Each row has a name. After each piece below comes the name of the row it's from. Each question is about the rows just above it.

K125: [-15 -16   4 -18 -89   3 -31 -66 -34  92]
K614: [-107  -29  -47  -76 -100    2  -36   -8  -51   97]
K502: [-21  -6 -10 -13 -16   4 -18 -89 -10  49]
K15: [-103  -23  -37  -60  -99    6  -36  -37  -42   92]
K102: [ 30   2  -5   7  34   2  -2  99   0 -34]
K479: [  28    9   19   37   23   -3   19  -19   23 -115]
K735: [-20  -6 -17 -22 -19   0 -11  77 -15 -25]
K524: [  2 -34 -23 -42 -47  -8  -5   2 -23 -28]
K370: [-26  -8 -21 -27 -23   1 -19  82 -19   6]
[-29 -47 -76] is in which row? | K614
The row with [  0 -34] is | K102
The row with [ -8 -21 -27 -23   1 -19  82] is | K370
asked: [ 7 34  2 -2] | K102
asked: [-13 -16   4 -18 -89] | K502

K622: [ -67   64  -14    9   33   37 -116   16   14  -36  -34  -22   59   11
  -67   12   29  -43  -53    5]
K757: [ -10   29   23   -9  -44  -38   39   24   24  -35 -111  -16   76  -22
  -41   -3   52 -100  -47  -50]
K388: [-14  64  56  49  26  -4  13  16  39 -32   5  40  49  43 -36  31   8 -13
  -6 -54]
K256: [ 44  45 -47 -40  46   3 -54  57  11 -14 -52  -1  84  16 -11  -7  78 -52
 -51  -5]
K235: [ 20  75 -29  10  74 -22 -49 -26  44   5   4  30  62  35 -19 -44  32 -74
   6 -14]
K774: [-31  63  23 -44  -9 -35 -38  39  24  24 -15  30  87   4 -25 -18  48 -16
  15 -51]
K670: [-35 115 -37  63  41  55 -65   4  20 -19 -65  55 -32   9  -3 -26  54 -49
  -1  29]
K866: [-49  68 -43  -2  80 -39 -23  14 -15 -37 -30  62  18   2 -77 -91  56 -76
  10 -17]
K546: [ -7  73  29  -7  -3 -33 -27 -46  61 -35 -49  41   6  31 -53 -80  -3 -37
 -55 -66]
K217: [ 34  39 -16   6  12  29  -5  28  43 -16   3  36  76  -6 -54 -30  30 -13
 -40 -64]
asked: [ 23 -44  -9 -35 -38  39  24  24] | K774
asked: [-10  29] | K757
[ -5  28  43 -16   3] is in which row? | K217
asked: [-40  46   3 -54  57  11 -14 -52  -1  84] | K256

K808: [ -4 -10   3  -9 -21  -3  -5  20   6  24]
K80: [ -4 -10   3  13 -21  -3  -5  20   6  24]
K754: [-15 -21   7 -12 -25 -19   1  11  33  19]
K484: [-30 -46 -23 -12 -22 -22 -16  21 -36  32]
K288: [-15 -21   7 -12 -25 -19   1  11  33  -2]
K844: [  1  -2 -14   3   3   6 -14  11 -45   7]
K543: [ -1   2  26  -5 -14 -13  24  -5   6  20]
K193: [  15    1  -37   17    6   20  -32   28 -114   12]
K473: [ -4 -21 -10  -9   3  10  20 -34  39 -38]
[ -4 -10   3  -9 -21  -3  -5  20   6  24] is in which row? | K808
The row with [-14 -13] is | K543
Which row holds [ 13 -21  -3  -5  20   6]? | K80
Where do [ -4 -10   3  -9 -21] appear? | K808
asked: [  1  -2 -14] | K844

K69: [  -5    5   16 -102   -2  -68  -13  -55   19   50]
K242: [-49   4  15 -38  23  36  40  42  23  21]
K167: [ 40  39 -21  25 -33 -10 -32 -20  -5   0]
K916: [  75   -5    5   16 -102   -2  -68  -11  -55   43]
[40 42] is in which row? | K242
asked: [-20  -5] | K167
asked: [  -5    5   16 -102   -2  -68  -11  -55] | K916
Which row holds [ 25 -33]? | K167
asked: [-38  23  36  40  42  23] | K242
asked: [  4  15 -38] | K242
asked: [  75   -5    5   16 -102   -2  -68  -11  -55   43] | K916

K13: [-64 -24 102  57]
K629: [-25 -60  51 -22]
K304: [-22  15  38  46]
K22: [-25 -60   3 -45]
K783: [-17  99  -3  78]
[99 -3 78] is in which row? | K783
Which row holds [-25 -60   3]? | K22
asked: [-25 -60   3 -45] | K22

K826: [ -2   1  54  -3  33  20  18  20 -20  31]
K279: [ 89   1  54  -3  33 -14  -8 -72 -87 -28]
K904: [  19   20   54   -3   33  -14   -8  -84 -103  -25]
Which row holds [20 54 -3 33]? | K904
[ 89   1  54  -3  33 -14  -8 -72 -87 -28] is in which row? | K279
asked: [18 20] | K826
Where do [  1  54  -3  33  20  18  20 -20  31] appear? | K826

K792: [  42  -14 -103  -22  -19  -16  -23   -6  -29  -14  -57   35  -28]
K324: [-18   1  35  -6  29  50 -18  44 -24  97  23 -56   3]
K652: [-27 -19  26 -84 -34 -20   1  53 -27  15 -18 -75  -3]
K248: [ 23 -34  21 -40 -28 -34  -3 -60  17 -87  12  57  12]
asked: [ 23 -34  21 -40 -28 -34  -3 -60] | K248
asked: [-22 -19 -16 -23  -6] | K792
asked: [-20   1] | K652
asked: [-34  -3 -60  17] | K248
asked: [-84 -34 -20   1  53 -27  15 -18 -75  -3] | K652
asked: [-28 -34  -3 -60  17 -87] | K248

K194: [ -2 -58 -12   4 -47 -10  -6 -30  -2  -1  -9   6   4 -30   3]
K498: [ -2  -4  23  13   5   7  15 -17  11  25  -8 -17  24 -32  -4]
K672: [  5   2   0   5 -71   2  -3  -5   5   1   9 -10 -77 -22   9]
K509: [ 10 -12   6  -2  30  -2   1 -10  -3  -8  -2  -2  53  -9   1]
K266: [ 0 18  0  2 60 34 33 51  9 -1  6  1 98 22 -1]
K647: [ -1  -2  12  -3 -58 -12 -11  24  25  -8 -17 -17  11 -56   3]
asked: [-17  11  25  -8 -17  24] | K498
asked: [ -4  23  13   5   7  15 -17  11] | K498
asked: [53 -9  1] | K509
asked: [ -3 -58 -12] | K647
asked: [24 25 -8] | K647
Where do [-22   9] appear? | K672

K212: [ 13   8 -25   5 -63]
K776: [-44 -55 -47   2  43]
K381: [-15   9  -7 -58 -26]
K122: [ 23   6 -47   2  43]
K639: [-13 -20 -26 -21  26]
K532: [ 49  -1  20 -21  18]
K3: [ 35  51  21 -29 -50]
K468: [-45 -13 -20 -27 -21]
K475: [ 70   2  35 -12  36]
K161: [  5  -8  11 -11  18]
K886: [  47   17  -15   19 -106]
asked: [-13 -20 -27 -21] | K468
asked: [ 23   6 -47   2  43] | K122
[-44 -55 -47   2  43] is in which row? | K776
asked: [-45 -13 -20 -27 -21] | K468
Where do [ 47  17 -15] appear? | K886

K337: [ 11 -72 -16  53 -55 -40  -1  49   7]
K312: [-62  -4 -16  53   1 -59  -3  66   1]
K488: [-18   8 -16  53   1 -59  -4  66   1]
asked: [-55 -40  -1] | K337
asked: [-18   8 -16  53   1 -59  -4  66   1] | K488
[-59  -4] is in which row? | K488
asked: [-62  -4] | K312

K817: [-19  27 -82  15 -15  -2  40  25   7  98 -35  12 -12  65  13  55  -9   2
  43  -5   5  -1   4  42 -23 -28  11  -2  38  40 -13   4 -21  54  24 -18
   9  -1  27  15   7  -2]
K848: [ 33 -47  40  11  18  17   7 -17 -17   9 -30  -6  31   9   2  34   6  46
 -21  31 -21 -54 -14 -42  21   3  16 -17  11  37 -69 -11 -17  14   6  -5
  -7  -7 -24  52 -36  -5]
K421: [ 37 -14 -48  32   2  28  -3  10 -42   3  -8 -14   9   1  65 -18 -64  15
  -1 -11   2 -22  44 -15  33  -2   3  23 -12  24   5 -34 -14 -22  29  41
   4   6  -1   7  23  16]
K42: [-15   9   9  15 -10   9   5  20 -54  -3 -22  -6  24 -12  94  -7 -39   8
 -13  28 -33 -30  29  15  49   3  -6  34 -12  11  36 -14 -48 -12  -9  27
 -17 -26  11  17  35  41]
[-18   9] is in which row? | K817
Which row holds [ 20 -54  -3]? | K42
Which row holds [ 36 -14 -48]? | K42
The row with [ 10 -42   3  -8] is | K421
[-2 38] is in which row? | K817

K460: [  0  34 -15  13  26 -11  11   5  30  -3  52 -15 -15 -20 -76   0 -13   6
 -17 -56   0  -6   0  10   0  21   8   4  -3   8   0 -20  39   7   0   0
  59  34 -17 -23 -25 -18 -14  26   6 -36  28 -11   0  42   1   0  52]
K341: [ 26 -20   1  12 -12 -47   7  33 -44  26   6  -1  41  16   0  64   0   0
  24 -62  50 -71 -15 -27 -75 -11  19  44  26   6 -19  47 -59 -10 -60 -12
   0 -43   2   9   3  -9  -3 -15  56   0  -9 -47 -39  31 -62  34   6]
K239: [ -5   0   0  17   0   0  38   8  25   0   3  -4 -41 -37  -3  -8   5 -30
   0 -86  19   0  -5   8   0 -28   0   0   0  15 -12   0 -10  -8  -2 -40
  25  -7 -68 -16  16  27  17   0  -3 -31  29   0  35 -43 -11   0   3]
K481: [ 17   0   3 -10  35 -56  13  33   0 -16  43 -34   8 -10 -71   0  21  -6
  10   0   0 -17   0 -13   6   8 -56   0 -16   5 -27   0 -21   0 -11 -29
 -10 -15   0  -8 -10 -18   5   8  29 -46  16 -56  23  42 -25  17  43]
K811: [ 87 -10   9  -1  -3  52  39   0  20 -27  18   5  23 -33  -2  19  22 -26
 -67   0  32  -6 -41   0   0  -6  13  -6 -27 -17 -30 -12   1   0  39 -66
   0 -75  -3  12 -16   0 -19   0   0  -3  14  52  -3   0 -78  14  18]
K968: [117  31 -36 104 -25   0  23  -8  40  68 -17 -10  16   0 -24  34   1  45
  37 -96  32  -6   0   0  -6 -41  13   0  68   0  28   5  34  35 -65 -17
 -13 -35  28  19   2 -23   9  16 -15  41  37   0 -19 -15  -5  -3 -17]
K66: [  20   14  -34  -14    0   25   60    0   13  -51    3    0    0  -11
    0   13   20  -24    8  -84   32    0  -38   -2  -32    0   25    0
  -51   16  -51  -57   64    4   36 -114   24  -26  -16  -17   -4   14
  -16  -16   10   19   43   25    0   19  -25   45    3]
K907: [ 36 -28   0   8 -50   0  -4 -24  12  60 -36 -10 -19 -58 -43   0 -18  -3
  20 -48   8 -38 -11   0 -11 -25  28  38  60 -38   0 -12 -23   7   0   0
  17 -38 -33   0   0   0  37  75  -1 -53 -40   0  21   0 -36   0 -36]
K927: [ -2   0 -16   9  16   0   0  -2  25 -15  54  29   8 -42 -53  47   0 -14
 -56 -51  52 -24 -55 -15   0   0  37   0 -15  -8   0 -14  16 -53   0 -58
   0 -25  18   0 -10   0 -24   0  31   0  36   0   4  49 -54   9  54]
K214: [-15   3 -61  47 -10   0  43  -1   0  25   0  10 -38 -46   0  -3  -2 -26
  80 -80  29  27   0   0   4  -8 -21  12  25  27  -5  -2 -49 -39 -21   0
   2  -2 -41  -7  43  41   0  32   7  -1   0   0  13   0   0  26   0]
Where do [-26 -67   0  32  -6] appear? | K811
Which row holds [  0 -13   6 -17 -56   0  -6   0  10   0  21   8]? | K460
asked: [ 32  -6 -41   0   0  -6  13] | K811
asked: [ 39 -66   0 -75  -3] | K811
The row with [-15 -15 -20 -76   0 -13   6] is | K460
asked: [-66   0 -75] | K811
asked: [-7 43] | K214

K678: [-24  16 -15  16   8  15  36  18 -53  71 -20   5  -8 -15  -5 -37 -39  -6
 -54  -5  15 -82 -16]
K797: [-48 -13  66 -36  42 -57  62  16 -23  69  28 -25  51  -6  74 -17  -9 -38
 -32  -5  22 -65 -13]
K386: [-31  18  40 -29  -6 -47  -4  32 -44 -14 -20 -54   8 -25  31  -8  39  -9
 -21 -70 -30 -67   9]
K626: [-13 -23  51 -71  11 -21 -18  41 -31   9  21  14  30 -66 -27 -39  -1 -44
 -54  21  -8 -51  24]
K575: [-48  16  28 -15  -2 -62  57   3 -28  71  64 -12  20   1  57 -23  19 -25
 -29 -13 -10 -89 -31]
K607: [-24  16  63   4   0  -3  32  18 -53  71 -20   5  -8 -15  -5 -37 -39  -6
 -54  -5  15 -82 -16]
K218: [-54  28  16 -15  15   8  36  -9 -65  84 -46 -24  -3 -33   1 -34 -19 -29
 -30 -25   6 -64 -16]
K298: [-48   9  53 -29  -2 -62  57   3 -28  71  64 -12  20   1  57 -23  19 -25
 -50  -3  24 -60 -16]
Which row holds [ 16 -15  15   8  36]? | K218
The row with [ 28  16 -15] is | K218
asked: [-31  18  40 -29] | K386
asked: [-24  16  63   4   0  -3  32  18 -53  71 -20   5  -8 -15  -5 -37 -39  -6
 -54  -5  15 -82 -16] | K607

K145: [ 33   0 -21 -13]
K219: [11 29 10 -6]
K523: [33  0 10 28]
K676: [ 39  -2  -8 -16]
K570: [-2 39 16 82]
The row with [ 33   0 -21 -13] is | K145
asked: [33  0 10] | K523
[-2 39] is in which row? | K570

K538: [ 34 -74 -36 -67   7 -45]
K496: [ 61 -72 -26  69  43  19]
K802: [ 58   5  23  39  84 -41]
K487: [ 34 -72 -26 -67 -32 -25]
K577: [-24  71  38 -71  43  19]
asked: [ 34 -72 -26 -67] | K487
asked: [-24  71  38] | K577
Where do [ 61 -72 -26  69  43  19] appear? | K496

K725: [-51 -16   3  13 -35 -29 100]
K638: [-19  -4 -35   3 -35 -29 100]
K940: [-19  -4 -35   3  13 -29  12]
asked: [-35   3  13 -29] | K940
asked: [-51 -16   3  13 -35 -29 100] | K725

